A = [[586, 510, 493, 478, 217, 444, 411, 522, 532, 532], [608, 612, 526, 644, 403, 269, 539, 564, 297, 657], [438, 503, 717, 442, 542, 783, 397, 561, 841, 494], [485, 444, 717, 561, 373, 269, 682, 493, 135, 454], [381, 348, 579, 627, 418, 447, 348, 486, 260, 692], [790, 799, 510, 438, 286, 305, 809, 613, 230, 283], [525, 635, 632, 544, 364, 258, 578, 600, 134, 436], [427, 400, 432, 378, 739, 642, 652, 456, 635, 231], [494, 356, 407, 487, 317, 487, 504, 437, 368, 628]]
A[0, 0]: 586
A[6]: [525, 635, 632, 544, 364, 258, 578, 600, 134, 436]
A[5, 7]: 613
A[7, 0]: 427
A[:, 9]: [532, 657, 494, 454, 692, 283, 436, 231, 628]
A[5, 5]: 305
A[4, 4]: 418
A[7, 3]: 378
A[2, 6]: 397
A[0, 8]: 532
A[2, 2]: 717
A[0, 9]: 532
A[:, 3]: [478, 644, 442, 561, 627, 438, 544, 378, 487]
A[7, 9]: 231
A[:, 6]: [411, 539, 397, 682, 348, 809, 578, 652, 504]
A[4, 9]: 692
A[6, 9]: 436
A[3, 5]: 269
A[1, 7]: 564
A[5, 1]: 799
A[:, 8]: [532, 297, 841, 135, 260, 230, 134, 635, 368]
A[2, 1]: 503
A[6, 4]: 364
A[4]: [381, 348, 579, 627, 418, 447, 348, 486, 260, 692]
A[2, 9]: 494
A[4, 0]: 381
A[3, 3]: 561
A[7, 2]: 432
A[:, 0]: [586, 608, 438, 485, 381, 790, 525, 427, 494]
A[7]: [427, 400, 432, 378, 739, 642, 652, 456, 635, 231]
A[6, 2]: 632
A[0, 2]: 493
A[8, 1]: 356
A[8, 0]: 494
A[5]: [790, 799, 510, 438, 286, 305, 809, 613, 230, 283]
A[5, 6]: 809

a = 0.89	1.62	0.71	0.94	0.58	-0.12	-2.15	-2.53	1.00	-0.71	-1.32	3.84	-4.79	-4.11
a[0]: 0.89
a[11]: 3.84
a[5]: -0.12
a[6]: -2.15
a[7]: -2.53
a[2]: 0.71
a[4]: 0.58
a[8]: 1.00

x = [ 0.39  3.34  0.11 -0.02  1.12 -0.55 -0.81  2.24  4.69]
x[-9] = 0.39
x[-6] = -0.02
x[-5] = 1.12
x[8] = 4.69
x[-2] = 2.24
x[-7] = 0.11

X =
[[-0.08  0.62 -1.01 -1.49  2.54 -1.21  0.45 -0.21 -0.47]
 [ 0.28  0.47 -0.89 -1.37  2.59 -0.63  0.27 -0.16 -0.03]
 [ 0.05  0.07  0.04 -0.33  0.61 -0.34  0.12 -0.12  0.05]
 [-0.79  1.04 -1.37 -0.60  3.98 -1.55  0.98 -0.24 -0.33]
 [-0.21 -0.11 -0.94 -3.12  1.27 -1.10 -0.31 -0.42 -0.79]
 [ 0.22  1.04 -1.18 -3.19  0.97 -1.31 -0.88 -0.66  0.63]
 [ 0.17  0.43 -0.71 -1.37  2.46 -0.78  0.25 -0.13 -0.06]]
X[0, 0]	-0.08
X[-4, -2]	-0.24
X[-2, 7]	-0.66
X[0, -7]	-1.01
X[-1, 5]	-0.78
X[:, -4]	[-1.21, -0.63, -0.34, -1.55, -1.10, -1.31, -0.78]
X[4, -7]	-0.94
X[3]	[-0.79, 1.04, -1.37, -0.60, 3.98, -1.55, 0.98, -0.24, -0.33]
X[3, -7]	-1.37
X[-2, -7]	-1.18
X[-1]	[0.17, 0.43, -0.71, -1.37, 2.46, -0.78, 0.25, -0.13, -0.06]
X[-6, 0]	0.28
X[5, -3]	-0.88
X[5, 5]	-1.31
X[1, -7]	-0.89
X[-6]	[0.28, 0.47, -0.89, -1.37, 2.59, -0.63, 0.27, -0.16, -0.03]
X[-5, 7]	-0.12
X[:, -7]	[-1.01, -0.89, 0.04, -1.37, -0.94, -1.18, -0.71]
X[-7, 4]	2.54
X[5, 3]	-3.19
X[-6, 5]	-0.63
X[:, 6]	[0.45, 0.27, 0.12, 0.98, -0.31, -0.88, 0.25]
X[3, -4]	-1.55
X[-6, -6]	-1.37
X[-1, -7]	-0.71
X[-6, -5]	2.59
X[:, 0]	[-0.08, 0.28, 0.05, -0.79, -0.21, 0.22, 0.17]
X[6, 7]	-0.13
X[:, -5]	[2.54, 2.59, 0.61, 3.98, 1.27, 0.97, 2.46]
X[2, 2]	0.04
X[-7, 1]	0.62
X[2, 6]	0.12
X[6, -8]	0.43
X[6, 6]	0.25
X[-5]	[0.05, 0.07, 0.04, -0.33, 0.61, -0.34, 0.12, -0.12, 0.05]
X[2, -8]	0.07
